X =
[[129 131 156 135 128 138 129 110]
 [130 125 122 135 127 131 127 140]
 [122 120 131 135 121 135 128 140]]
The second entry on the diagonal from the top-right corner?
Answer: 127
The largest entry in the first row: 156
The bottom entry of the column that holds the smallest entry is 140
The first entry in the row that holds the smallest entry -> 129
The entry in the bottom-left corner?
Answer: 122
The minimum?
Answer: 110
The entry just left of 110?
Answer: 129
The entry just right of 125?
Answer: 122
The second entry from the end, reading row by row -> 128

Questions about the table below. Counting starts at 1.
1) What is the entry just left of the centre entry?
2) What is the entry in row 1 and column 3?
3) What is the top-left entry?
4) What is the entry in the bottom-left corner?
5) What is the entry directly above the centre entry?
6) What is the top-right entry?
7) What is the entry at row 3, column 3?
8) What is the entry just right of the largest entry?
[[112 131 125 133 129 133 123]
 [121 124 127 135 129 125 115]
 [119 128 124 130 127 131 124]
 [116 126 125 131 130 131 123]
 [117 119 129 138 129 135 120]
 [128 128 129 135 137 140 122]
 [108 117 127 139 127 147 129]
 [125 128 126 133 134 128 113]
 [128 129 127 140 124 137 121]
 [129 133 135 144 126 126 141]
 [121 122 117 129 131 139 113]
 [125 115 120 129 146 136 134]
 [124 138 118 123 130 120 132]
 [136 133 150 118 151 112 131]
 [125 124 140 120 124 109 123]]
1) 126
2) 125
3) 112
4) 125
5) 139
6) 123
7) 124
8) 112

[[140 116 131 124 131 129 152 120 143 135 129 124]
 [142 117 130 124 131 128 153 119 141 136 128 126]
 [135 112 131 125 130 131 151 125 145 135 131 119]
 [136 113 131 125 130 131 152 123 144 135 130 119]
 [140 116 130 124 132 130 154 119 142 135 128 124]
 [138 115 130 124 132 131 154 121 142 135 129 122]
 [133 111 130 125 130 133 152 125 145 135 131 117]
 [137 114 130 124 131 131 154 122 143 135 129 121]
 [142 118 130 124 132 128 153 118 140 135 127 126]
 [143 119 130 124 132 127 153 118 140 135 127 127]
 [137 114 131 125 130 130 151 123 144 136 130 121]]
Counting starts at 1.
The entry at row 1, column 3 -> 131
Find the entry in the bottom-left corner.
Answer: 137
The entry at row 3, column 1: 135
Find the entry just right of the smallest entry.
Answer: 130
Find the entry in row 1 and column 1.
Answer: 140
The entry at row 2, column 1 -> 142
The entry directly above the smallest entry -> 115
Find the entry in the top-right corner.
Answer: 124
Find the entry at row 2, column 2.
Answer: 117
Find the entry in row 1 and column 2.
Answer: 116
The bottom entry of the column that holds the smallest entry -> 114
The bottom-right entry: 121
Find the entry directly below 112.
Answer: 113
The entry at row 2, column 3 -> 130

B =
118	100	111	131	138
128	125	133	119	121
131	141	142	120	121
132	130	120	136	138
137	124	110	139	132
131	142	145	125	118
133	129	129	136	127
129	128	136	119	121
122	108	122	128	131
134	129	126	129	126
129	140	135	121	122
128	117	116	121	125
135	128	124	135	130
The bottom-right entry?
Answer: 130
The entry just right of the smallest entry?
Answer: 111
The largest entry in the first column?
Answer: 137
The first entry in reading order?
Answer: 118
The second entry in reading order?
Answer: 100
The first entry on the diagonal from the top-right corner?
Answer: 138
The last entry in the row that holds the largest entry: 118
The smallest entry in the last row -> 124
The entry directly above the largest entry?
Answer: 110
The entry directly below the largest entry is 129
The entry just left of the largest entry -> 142
The entry just left of the centre entry?
Answer: 129
The bottom-left entry: 135
The bottom entry of the column that holds the smallest entry?
Answer: 128
The entry directly below the smallest entry?
Answer: 125

[[117 126 130 123 126 146 126 142 122 120 124 140 150 147 125]
 [140 131 122 136 132 127 153 123 138 115 104 123 128 127 126]]
The second smallest entry: 115
Report the entry in the top-left corner.
A: 117
Report the last entry of the largest entry's row.
A: 126
Report the top-right entry.
A: 125
The entry directly above the largest entry is 126
Report the fourth entry, reading row by row.
A: 123
Report the entry just right of 131.
A: 122
Report the entry just left of 120.
A: 122
Report the entry just right of the largest entry.
A: 123
Report the 2nd entry on the main diagonal.
A: 131

[116 121 124 124 133 144 129 138 131 120 153 120 138 119]
Give the last entry.
119
The 2nd entry from the right: 138
Give the first entry.
116
Give the fifth entry.
133

array([[128, 144, 130, 131, 116, 128, 136, 143, 119, 135, 124, 132, 129,
        127],
       [120, 115, 129, 127, 125, 126, 131, 118, 124, 130, 131, 123, 120,
        124],
       [141, 157, 129, 123, 123, 127, 123, 141, 130, 121, 124, 128, 136,
        136],
       [138, 150, 132, 125, 124, 133, 128, 131, 132, 124, 112, 124, 142,
        128],
       [112, 130, 121, 121, 128, 126, 123, 118, 134, 118, 130, 129, 147,
        126]])
Report the entry just left of the largest entry.
Answer: 141
The largest entry -> 157
The entry just left of 119: 143

Read these off the grid that follows.
1) What is the entry in the top-right corner?
2) What is the last entry of the smallest entry's row?
3) What is the largest entry in the first row?
4) What is the last entry, reading row by row?
5) What is the entry in the bottom-left corner?
6) What is the top-left entry?
7) What is the largest entry in the last column?
8) What is the 2nd entry on the diagonal from the top-right corner?
[[136 135 122 134 130 130 120 138 129 130 127 140 127 129 142 125]
 [131 127 129 138 123 127 135 150 124 137 134 135 119 132 135 138]
 [123 122 143 143 118 114 143 125 116 130 130 111 108 144 114 133]
 [116 106 144 119 129 111 136 133 117 142 131 113 144 132 125 143]
 [111 126 132 125 138 137 129 139 122 143 143 127 125 127 122 134]
 [124 127 131 128 130 125 133 123 120 136 136 125 121 134 115 134]
 [123 129 127 126 134 138 124 134 129 143 139 140 129 127 121 128]
 [119 108 138 121 129 116 131 117 128 125 126 108 145 128 126 134]
 [124 131 133 119 127 134 124 116 134 125 126 118 125 130 113 130]
 [118 128 129 125 128 130 125 118 128 122 126 124 121 131 118 123]
 [125 113 138 121 127 112 135 132 120 129 121 116 141 130 134 144]
 [150 120 123 132 123 119 132 139 122 129 120 136 135 124 150 134]
 [122 126 130 119 130 139 127 124 128 132 133 133 132 122 116 119]
 [135 125 123 121 130 126 123 118 133 125 117 127 148 119 144 125]]
1) 125
2) 143
3) 142
4) 125
5) 135
6) 136
7) 144
8) 135
